Below is a small trained network, with its code and all its weights. Each question gives an input and a class and asks what happens when units are switched off, that is, made to give their printed mean instead of their output.

import numpy as np


def w(rows, s, z=0):
    codes = np.array(rows[::2]) - 128.0
    scale = np.full(codes.shape[1], s)
    scale[-1] = z or s
    return codes * scale


def f(y):
    return y / 2 * (1 + np.tanh(0.7978845608 * (y + 0.044715 * y**3)))


def log_softmax(a):
    a = a - a.max(-1, keepdims=True)
    return a - np.log(np.exp(a).sum(-1, keepdims=True))


def net(x, mask):
    res = np.array(x, float).reshape(1, 5) / 4 @ E
    y = f(res @ A[0][:, :-1].T + A[0][:, -1])
    res = res + np.where(mask, y, B[0][:, -1]) @ B[0][:, :-1]
    return log_softmax(res[-1] @ U[:, :-1].T + U[:, -1])


A, B = {}, {}
E = w([
[149,148,208,247,148],'x0',
[86,218,95,130,42],'x1',
[172,103,47,185,49],'x2',
[24,70,166,166,136],'x3',
[50,142,85,150,208],'x4',
],0.012)
A[0] = w([
[115,249,177,119,181,170],'neuron 1',
[10,46,109,100,28,204],'neuron 2',
[139,244,107,100,158,159],'neuron 3',
[121,213,117,95,143,113],'neuron 4',
[186,205,161,91,137,243],'neuron 5',
[133,28,59,83,223,186],'neuron 6',
[100,104,210,162,196,204],'neuron 7',
[169,182,41,112,56,159],'neuron 8',
[72,175,120,72,150,255],'neuron 9',
[97,65,131,107,156,165],'neuron 10',
[176,101,197,200,93,241],'neuron 11',
[92,127,95,108,227,134],'neuron 12',
[118,42,135,169,122,174],'neuron 13',
[99,168,63,217,110,202],'neuron 14',
],0.011,0.0047)
B[0] = w([
[68,161,204,168,188,216],'neuron 1',
[90,86,161,89,51,237],'neuron 2',
[110,191,136,142,145,197],'neuron 3',
[103,255,155,144,98,175],'neuron 4',
[157,200,174,133,131,205],'neuron 5',
[104,80,66,28,219,241],'neuron 6',
[139,113,137,123,167,252],'neuron 7',
[142,202,92,134,66,228],'neuron 8',
[24,172,167,86,142,217],'neuron 9',
[109,84,109,88,162,186],'neuron 10',
[221,6,163,183,170,235],'neuron 11',
[112,112,122,109,148,204],'neuron 12',
[157,47,83,107,158,197],'neuron 13',
[80,76,25,204,94,215],'neuron 14',
],0.0098,0.013)
U = w([
[110,115,46,140,61,54],'0',
[190,172,106,125,77,128],'1',
[85,104,179,79,44,203],'2',
[83,111,128,154,140,2],'3',
[143,96,91,224,110,152],'4',
[127,106,95,11,181,180],'5',
[248,93,180,156,153,128],'6',
[67,182,193,121,150,102],'7',
],0.014,0.0037)

Each question gives the input, the list of numbers given to net, and the class t.
The units are the neurons (one row each of A and B). Each row of codes is followed by its name. A weight is (code - 128) times the scale printed after its matrix; where a second scale follows, it is the last column's (A, B and U).
mask holds one flag per neuron, in row order. A switched-off neuron (its flag False) gives its mean, the last column of its row in B, instead of its output. The means were averaged over made-up inputs and are rounded, as every weight is.
A unit's drop is (log p(t) with every unit on - log p(t) with that unit switched off) / (log p(t) with every unit on - log p(t) with every unit switched off).
The circuit of an input: a set's keep is (log p(t) with only the set's units on - log p(t) with every unit switched off) / (log p(t) with every unit on - log p(t) with every unit switched off). Starting from the 12 units with the biggest drops (on a tie, the unit counted first), units are removed one at a time, each time the one whose removal leaves the highest keep (on an exact tie, the one counted first), for as long as the keep stays at least 0.8.
units of the circuit, in order: the units of the circuit, biggest drop first
top k neurons: the k neurons with the biggest drops, biggest first
drop of u: that unit's drop, to one decimal
input [-8,5,1,7,2], class 2: units of the circuit, in order	(neuron 2)
input [7,7,1,-4,-7], class 6: top 3 neurons	(neuron 11; neuron 5; neuron 9)
input [0,7,-1,1,-7], class 1: units of the circuit, in order	(neuron 8; neuron 9; neuron 5)
input [1,-8,-8,0,-6], class 6: top 3 neurons	(neuron 11; neuron 9; neuron 5)
input [-3,-1,7,7,6], class 5: top 4 neurons	(neuron 6; neuron 8; neuron 10; neuron 13)
input [-2,2,7,-2,-6], class 1: top 2 neurons	(neuron 8; neuron 6)
input [8,-8,-1,8,4], class 6: top 2 neurons	(neuron 11; neuron 9)
input [-5,8,1,0,-1], class 2: top 2 neurons	(neuron 2; neuron 9)
input [2,-6,0,6,-1], class 5: top 2 neurons	(neuron 6; neuron 10)
input [8,-1,-8,-6,-2], class 6: top 2 neurons	(neuron 11; neuron 9)
input [8,2,-1,-4,4], class 4: top 2 neurons	(neuron 14; neuron 9)
input [4,4,5,8,-6], class 4: top 2 neurons	(neuron 11; neuron 14)
input [7,2,-1,0,6], class 4: top 3 neurons	(neuron 14; neuron 6; neuron 9)
input [6,2,1,6,-2], class 6: units of the circuit, in order	(neuron 11)
input [1,3,2,-8,7], class 7: top 2 neurons	(neuron 1; neuron 3)
input [-5,1,-5,4,-5], class 2: top 2 neurons	(neuron 2; neuron 6)
input [-1,6,6,-5,-1], class 1: drop of neuron 6	0.5
input [0,-7,0,8,-8], class 6: drop of neuron 11	3.1
input [-6,-1,7,-4,-2], class 0: drop of neuron 9	-0.1
input [1,8,3,2,-4], class 0: units of the circuit, in order	(neuron 14)
input [2,0,1,-4,2], class 1: drop of neuron 11	0.2
